Below are the code and all the weights of a small trained network. Each question names an input and a class and asks about switching units off, where a switched-off unit gives its printed mean instead of its output.

import numpy as np


def w(rows, s, z=0):
    codes = np.array(rows[::2]) - 128.0
    scale = np.full(codes.shape[1], s)
    scale[-1] = z or s
    return codes * scale


def f(y):
    return np.maximum(y, 0)


def log_softmax(a):
    a = a - a.max(-1, keepdims=True)
    return a - np.log(np.exp(a).sum(-1, keepdims=True))


def net(x, mask):
    res = np.array(x, float).reshape(1, 6) / 4 @ E
    y = f(res @ A[0][:, :-1].T + A[0][:, -1])
    res = res + np.where(mask, y, B[0][:, -1]) @ B[0][:, :-1]
    return log_softmax(res[-1] @ U[:, :-1].T + U[:, -1])


A, B = {}, {}
E = w([
[125,130,130,127],'x0',
[147,239,157,127],'x1',
[130,128,129,128],'x2',
[87,159,1,146],'x3',
[99,132,170,214],'x4',
[233,107,92,176],'x5',
],0.0098)
A[0] = w([
[251,94,108,146,119],'neuron 0',
[106,117,140,204,234],'neuron 1',
[65,96,146,99,91],'neuron 2',
[87,172,57,157,101],'neuron 3',
[129,121,118,86,143],'neuron 4',
[156,198,121,123,127],'neuron 5',
[121,33,121,122,69],'neuron 6',
[187,118,84,171,71],'neuron 7',
[152,114,200,127,132],'neuron 8',
[103,51,97,148,53],'neuron 9',
[69,165,144,66,177],'neuron 10',
[16,123,139,56,112],'neuron 11',
[86,131,156,182,211],'neuron 12',
[117,76,125,122,58],'neuron 13',
[120,77,133,128,168],'neuron 14',
[68,153,41,175,81],'neuron 15',
[138,110,182,125,100],'neuron 16',
[173,247,175,119,113],'neuron 17',
[116,29,119,142,85],'neuron 18',
[161,126,113,40,253],'neuron 19',
],0.015,0.0079)
B[0] = w([
[112,112,199,251,243],'neuron 0',
[132,63,2,117,238],'neuron 1',
[126,107,163,198,185],'neuron 2',
[124,39,196,63,223],'neuron 3',
[152,131,51,93,168],'neuron 4',
[27,157,120,129,186],'neuron 5',
[28,194,160,120,195],'neuron 6',
[141,121,201,189,187],'neuron 7',
[132,53,134,24,212],'neuron 8',
[51,181,159,117,183],'neuron 9',
[135,81,146,219,237],'neuron 10',
[142,126,182,253,249],'neuron 11',
[155,81,35,144,222],'neuron 12',
[111,202,139,127,153],'neuron 13',
[70,181,89,101,193],'neuron 14',
[131,68,216,50,237],'neuron 15',
[145,78,149,65,180],'neuron 16',
[21,166,119,119,232],'neuron 17',
[57,149,137,92,205],'neuron 18',
[109,34,35,151,255],'neuron 19',
],0.0079,0.01)
U = w([
[122,126,115,152,254],'0',
[59,202,154,131,101],'1',
[152,137,186,213,48],'2',
[156,109,202,76,166],'3',
[135,110,53,153,112],'4',
[131,133,112,147,244],'5',
[174,169,98,96,61],'6',
[247,175,128,78,53],'7',
],0.013,0.0081)

Each question gives the input, the list of numbers given to net, and the class t.
The units are the neurons (one row each of A and B). Each row of codes is followed by its name. A weight is (code - 128) times the scale printed after its matrix; where a second scale follows, it is the last column's (A, B and U).
mask holds one flag per neuron, in row order. A switched-off neuron (its flag False) gives its mean, the last column of its row in B, instead of its output. The means were averaged over made-up inputs and are rounded, as every weight is.
A unit's drop is (log p(t) with every unit on - log p(t) with that unit switched off) / (log p(t) with every unit on - log p(t) with every unit switched off).
The circuit of an input: a set's keep is (log p(t) with only the set's units on - log p(t) with every unit switched off) / (log p(t) with every unit on - log p(t) with every unit switched off). Starting from the 12 units with the biggest drops (on a tie, the unit counted first), units are removed one at a time, each time the one whose removal leaves the highest keep (on an exact tie, the one counted first), for as long as the keep stays at least 0.8.
units of the circuit, in order: the units of the circuit, biggest drop first
most important unit: the unit with the biggest drop
top k neurons: the k neurons with the biggest drops, biggest first
input [6,1,2,7,-1,3], class 3: units of the circuit, in order : (neuron 15; neuron 3)
input [-3,6,-1,-1,-1,8], class 2: units of the circuit, in order : (neuron 0)
input [-2,-5,3,6,-6,3], class 3: units of the circuit, in order : (neuron 15; neuron 1)
input [0,7,0,8,-3,-7], class 3: top 3 neurons : (neuron 3; neuron 15; neuron 0)
input [-7,4,-7,8,0,-3], class 3: units of the circuit, in order : (neuron 15; neuron 3)
input [5,5,0,6,-3,4], class 3: units of the circuit, in order : (neuron 3; neuron 15)
input [-5,-1,4,-6,-8,-1], class 4: top 2 neurons : (neuron 19; neuron 15)
input [-1,0,1,5,-5,1], class 3: top 3 neurons : (neuron 1; neuron 15; neuron 3)
input [4,-5,3,2,6,0], class 4: top 3 neurons : (neuron 1; neuron 12; neuron 0)
input [5,6,-6,4,1,3], class 1: units of the circuit, in order : (neuron 17; neuron 5)
input [5,-1,6,1,-6,-5], class 4: top 3 neurons : (neuron 19; neuron 0; neuron 4)
input [1,5,-4,7,-6,-7], class 2: top 2 neurons : (neuron 11; neuron 10)
input [-1,-3,5,2,-5,7], class 2: top 3 neurons : (neuron 0; neuron 7; neuron 1)
input [4,8,6,-6,-2,7], class 1: most important unit : neuron 17
input [0,0,-2,-3,-4,5], class 2: top 3 neurons : (neuron 0; neuron 1; neuron 12)
input [4,5,-3,1,1,-7], class 2: units of the circuit, in order : (neuron 11; neuron 10)
input [-5,-6,5,-2,0,2], class 1: units of the circuit, in order : (neuron 6; neuron 18; neuron 9)
input [-4,-8,-2,4,-6,7], class 1: units of the circuit, in order : (neuron 6; neuron 9; neuron 18)
input [-2,-6,2,5,-2,5], class 1: top 2 neurons : (neuron 9; neuron 6)
input [7,8,-2,-3,1,5], class 1: units of the circuit, in order : (neuron 17)
input [-4,1,1,-1,8,4], class 4: top 2 neurons : (neuron 1; neuron 12)
input [-7,5,-1,5,-2,8], class 2: top 2 neurons : (neuron 0; neuron 7)
input [5,7,-2,-3,-6,4], class 1: top 4 neurons : (neuron 17; neuron 5; neuron 1; neuron 12)
input [5,-2,-4,5,-3,7], class 2: units of the circuit, in order : (neuron 0; neuron 7)
